Here is a tiny trained network, its code and every weight. The questions are about switching its units off for an input and a target symbol, where a switched-off unit gives its printed mean instead of its output.

import numpy as np


def w(rows, s, z=0):
    codes = np.array(rows[::2]) - 128.0
    scale = np.full(codes.shape[1], s)
    scale[-1] = z or s
    return codes * scale


def f(y):
    return np.maximum(y, 0)


def softmax(a):
    e = np.exp(a - a.max(-1, keepdims=True))
    return e / e.sum(-1, keepdims=True)


def log_softmax(a):
    a = a - a.max(-1, keepdims=True)
    return a - np.log(np.exp(a).sum(-1, keepdims=True))


def net(x, mask):
    ids = ['βγδεζλξφω'.index(c) for c in x.split()]
    T = len(ids)
    res = E[ids] + P[:T]
    u = 0
    for l in range(3):
        r = res
        for j in range(3):
            rows = slice(2 * j, 2 * j + 2)
            q, k, v = (r @ M[l][rows].T for M in (Q, K, V))
            z = softmax(np.where(np.tri(T) > 0, q @ k.T / 2**0.5, -1e9)) @ v
            o = O[l][rows]
            res = res + np.where(mask[u + j], z, o[:, -1]) @ o[:, :-1]
        u += 3
        y = f(res @ A[l][:, :-1].T + A[l][:, -1])
        res = res + np.where(mask[u : u + 4], y, B[l][:, -1]) @ B[l][:, :-1]
        u += 4
    return log_softmax(res[-1] @ U[:, :-1].T + U[:, -1])


Q, K, V, O, A, B = {}, {}, {}, {}, {}, {}
E = w([
[93,230,186,77,160,142,115,195,86],'β',
[86,186,131,160,69,87,75,149,189],'γ',
[29,33,176,40,157,20,224,163,132],'δ',
[80,85,131,101,59,115,37,169,92],'ε',
[211,88,187,154,88,74,87,78,97],'ζ',
[120,125,51,63,207,151,115,115,29],'λ',
[151,157,217,174,176,179,79,198,174],'ξ',
[155,189,85,167,121,152,161,203,77],'φ',
[162,61,91,145,112,252,118,131,162],'ω',
],0.012)
P = w([
[110,98,209,75,19,122,197,144,167],'0',
[128,67,177,93,38,120,182,192,160],'1',
[121,79,191,106,73,132,169,177,158],'2',
[120,87,170,123,106,130,139,161,146],'3',
[103,78,154,146,142,141,101,178,144],'4',
[130,100,143,146,171,162,56,154,144],'5',
[119,121,128,139,186,165,29,134,112],'6',
[115,128,131,139,211,163,3,116,92],'7',
],0.0044)
Q[0] = w([
[113,157,196,142,100,2,169,156,223],'L0H0',
[149,224,154,101,152,75,131,66,166],'L0H0',
[126,121,95,146,92,196,198,168,147],'L0H1',
[128,105,213,127,92,84,10,154,231],'L0H1',
[148,165,105,174,152,139,52,158,113],'L0H2',
[73,119,130,91,86,103,194,167,166],'L0H2',
],0.0087)
K[0] = w([
[197,185,162,172,135,157,37,72,156],'L0H0',
[146,184,157,90,51,97,109,98,126],'L0H0',
[145,183,99,179,82,180,90,158,151],'L0H1',
[76,3,176,118,141,66,132,127,214],'L0H1',
[91,111,181,118,88,57,101,130,140],'L0H2',
[118,126,103,148,165,197,97,171,128],'L0H2',
],0.011)
V[0] = w([
[152,84,232,122,131,40,170,104,166],'L0H0',
[84,140,117,153,136,83,168,161,91],'L0H0',
[198,165,143,163,73,161,3,107,124],'L0H1',
[155,158,145,148,174,67,161,139,78],'L0H1',
[167,152,87,109,90,184,183,122,112],'L0H2',
[89,64,138,78,142,134,187,131,124],'L0H2',
],0.0058)
O[0] = w([
[33,121,194,253,183,89,108,228,96,181],'L0H0',
[140,31,123,136,55,180,63,178,121,165],'L0H0',
[88,182,92,165,5,159,155,25,90,5],'L0H1',
[139,66,80,113,150,186,145,171,122,100],'L0H1',
[117,120,212,109,125,79,188,136,162,69],'L0H2',
[85,217,118,96,73,128,138,96,163,194],'L0H2',
],0.0044,0.0022)
A[0] = w([
[205,42,72,161,183,46,49,130,167,3],'L0N0',
[59,153,95,145,114,73,27,139,187,102],'L0N1',
[94,223,108,219,2,34,112,93,173,97],'L0N2',
[177,254,74,111,152,148,126,144,78,97],'L0N3',
],0.0047,0.0048)
B[0] = w([
[84,254,190,220,138,83,142,170,63,144],'L0N0',
[102,242,152,158,124,136,89,125,102,253],'L0N1',
[97,130,26,193,210,114,164,43,203,250],'L0N2',
[136,168,70,165,124,144,148,231,111,197],'L0N3',
],0.0062,0.0022)
Q[1] = w([
[142,147,142,114,105,101,116,183,109],'L1H0',
[157,117,139,114,73,129,189,92,114],'L1H0',
[131,161,147,140,126,196,85,181,163],'L1H1',
[149,171,122,120,124,176,94,180,163],'L1H1',
[221,178,189,121,82,105,139,2,103],'L1H2',
[97,64,174,87,111,45,112,169,134],'L1H2',
],0.0093)
K[1] = w([
[148,90,125,169,124,165,40,91,100],'L1H0',
[136,210,91,128,70,107,144,143,130],'L1H0',
[81,62,191,78,204,52,158,169,123],'L1H1',
[65,71,152,81,201,48,187,184,102],'L1H1',
[102,143,221,38,101,2,228,108,140],'L1H2',
[250,136,105,159,133,134,70,66,98],'L1H2',
],0.0069)
V[1] = w([
[176,173,107,171,98,213,2,96,97],'L1H0',
[168,115,115,134,91,212,128,141,127],'L1H0',
[76,71,130,117,138,48,200,123,146],'L1H1',
[181,147,97,164,133,131,134,135,164],'L1H1',
[113,212,112,121,175,69,151,92,77],'L1H2',
[219,111,139,155,122,113,115,96,72],'L1H2',
],0.0065)
O[1] = w([
[174,78,247,195,94,163,67,163,115,87],'L1H0',
[186,68,171,148,70,98,118,80,124,105],'L1H0',
[217,33,126,143,83,77,109,122,123,254],'L1H1',
[55,143,119,60,130,138,136,139,170,64],'L1H1',
[127,100,77,147,164,145,105,253,212,93],'L1H2',
[78,171,190,179,144,123,143,181,102,59],'L1H2',
],0.0056,0.0038)
A[1] = w([
[109,254,143,11,161,181,147,183,30,63],'L1N0',
[192,162,193,220,107,164,151,134,122,190],'L1N1',
[205,39,94,158,67,195,124,112,127,93],'L1N2',
[156,189,71,221,154,203,186,165,90,5],'L1N3',
],0.0054,0.0027)
B[1] = w([
[144,115,140,250,230,18,136,89,53,229],'L1N0',
[148,54,85,182,153,159,103,171,179,254],'L1N1',
[152,208,153,208,125,128,160,2,115,216],'L1N2',
[252,177,78,108,29,172,188,137,117,179],'L1N3',
],0.0058,0.0032)
Q[2] = w([
[106,142,99,72,171,139,148,88,106],'L2H0',
[118,160,123,143,146,146,120,67,84],'L2H0',
[125,170,177,166,113,174,114,138,116],'L2H1',
[156,30,181,113,247,64,85,196,120],'L2H1',
[174,69,69,142,172,85,90,213,120],'L2H2',
[178,124,112,172,180,145,137,102,138],'L2H2',
],0.012)
K[2] = w([
[66,122,168,33,183,55,244,192,132],'L2H0',
[62,2,148,30,165,91,172,44,94],'L2H0',
[42,125,221,124,163,139,152,176,128],'L2H1',
[185,176,74,233,208,224,23,111,65],'L2H1',
[195,127,72,196,169,227,38,144,113],'L2H2',
[137,163,78,184,230,176,202,51,158],'L2H2',
],0.0074)
V[2] = w([
[162,107,130,121,77,136,196,180,137],'L2H0',
[88,57,172,111,133,86,145,136,175],'L2H0',
[222,188,117,132,64,163,155,160,159],'L2H1',
[158,127,182,161,67,4,140,161,172],'L2H1',
[155,147,147,49,62,152,41,179,89],'L2H2',
[254,41,180,94,155,176,81,210,229],'L2H2',
],0.0067)
O[2] = w([
[101,122,129,189,83,244,191,179,143,144],'L2H0',
[119,72,213,97,125,156,128,98,194,90],'L2H0',
[111,120,79,166,68,142,226,111,99,95],'L2H1',
[94,225,124,101,134,153,129,73,2,254],'L2H1',
[17,127,117,69,105,152,52,170,81,59],'L2H2',
[9,80,126,146,222,193,149,56,109,160],'L2H2',
],0.0071,0.0022)
A[2] = w([
[59,209,248,203,105,204,145,165,196,104],'L2N0',
[196,233,80,165,100,78,70,121,125,104],'L2N1',
[144,147,84,66,203,61,124,105,93,44],'L2N2',
[187,126,99,71,52,253,160,40,227,251],'L2N3',
],0.006,0.0015)
B[2] = w([
[199,81,57,120,132,33,15,204,173,169],'L2N0',
[41,77,136,193,100,163,166,110,134,253],'L2N1',
[139,188,72,126,156,121,54,64,123,174],'L2N2',
[164,255,159,81,131,198,108,136,110,173],'L2N3',
],0.0072,0.007)
U = w([
[162,96,161,117,138,165,79,229,186,129],'β',
[110,254,231,159,184,73,109,178,68,2],'γ',
[192,115,15,65,137,79,101,76,102,134],'δ',
[75,180,77,160,105,108,113,89,209,51],'ε',
[115,74,80,143,108,177,202,183,85,180],'ζ',
[193,36,212,182,84,77,161,38,95,156],'λ',
[146,190,159,88,132,194,108,108,158,165],'ξ',
[83,125,146,60,50,132,67,140,74,192],'φ',
[75,112,160,118,169,173,144,96,143,115],'ω',
],0.0068,0.0032)

Each question gives the input, a string of symbols that net reads in full, and the target symbol t.
The units are the heads (2 rows each of Q, K, V and O) and the neurons (one row each of A and B). Each row of codes is followed by its name. A weight is (code - 128) times the scale printed after its matrix; where a second scale follows, it is the last column's (O, A, B and U).
mask holds one flag per unit, layer by layer, with each layer's heads first. A switched-off unit (its flag False) gives its mean, the last column of its rows in O or B, instead of its output. The means were averaged over made-up inputs and are rounded, as every weight is.
A unit's drop is (log p(t) with every unit on - log p(t) with that unit switched off) / (log p(t) with every unit on - log p(t) with every unit switched off).
The circuit of an input: a set's keep is (log p(t) with only the set's units on - log p(t) with every unit switched off) / (log p(t) with every unit on - log p(t) with every unit switched off). Starting from the 12 units with the biggest drops (on a tie, the unit counted first), units are removed one at a time, each time the one whose removal leaves the highest keep (on an exact tie, the one counted first), for as long as the keep stays at least 0.8.
circuit, biggest first: the units of the circuit, biggest drop first
most important unit: the unit with the biggest drop
k most important neurons: the k neurons with the biggest drops, biggest first
top k neurons in layer l: the k neurons of layer l with the biggest drops, biggest first
heads that matter: for each layer, one digit per head in row order, 1 if its drop is at least 0.15 and else 0, layers parted by /
input λ δ ω φ γ γ λ δ, target β: 3 most important neurons	L1N0, L2N1, L0N1
input γ δ β φ λ ε λ ξ, target ω: 4 most important neurons	L1N1, L0N2, L1N2, L0N1
input φ β λ δ β ζ, target γ: most important unit	L0H1
input δ λ ξ, target ω: circuit, biggest first	L2H2, L0H1
input γ λ β λ δ, target β: circuit, biggest first	L2H1, L0H1
input δ β γ λ γ ε, target β: heads that matter	010 / 100 / 010
input δ ξ φ λ γ λ γ ζ, target β: circuit, biggest first	L0H1, L2H1
input γ ξ β δ, target ω: heads that matter	010 / 100 / 001
input φ φ φ ζ β β ξ, target β: circuit, biggest first	L2N0, L1H1, L2H1
input λ δ γ, target β: circuit, biggest first	L0H1, L2H1
input ζ ζ δ λ γ λ φ β, target ζ: heads that matter	000 / 010 / 110
input γ γ δ, target δ: top 2 neurons in layer 2	L2N2, L2N1
input φ δ ξ, target ζ: heads that matter	010 / 110 / 111
input β φ γ φ δ γ, target ζ: most important unit	L0H1
input β δ λ φ λ, target ζ: heads that matter	110 / 011 / 110
input ω δ φ, target λ: 3 most important neurons	L1N2, L0N1, L2N3
input δ ε φ ε, target ζ: circuit, biggest first	L0H1, L2H0, L2H1, L1N3
input γ δ λ φ ε, target ζ: heads that matter	010 / 010 / 110
input λ γ δ ζ ω φ, target λ: heads that matter	100 / 011 / 000
input ω ζ γ ξ, target β: most important unit	L2N0
input β ω λ ε β λ λ φ, target ζ: 3 most important neurons	L0N3, L2N1, L1N3
input φ δ ξ λ γ ε φ λ, target ζ: heads that matter	101 / 010 / 110
input ε δ ω λ, target λ: heads that matter	100 / 011 / 101
input ζ λ δ ζ, target β: heads that matter	010 / 000 / 010
input ζ ξ δ, target ω: circuit, biggest first	L2H2, L1H0
input δ φ ε ζ, target ζ: heads that matter	010 / 010 / 110
input ω ξ δ ω ε, target λ: top neuron in layer 1	L1N2
input ζ δ ξ ζ, target ω: heads that matter	010 / 010 / 001
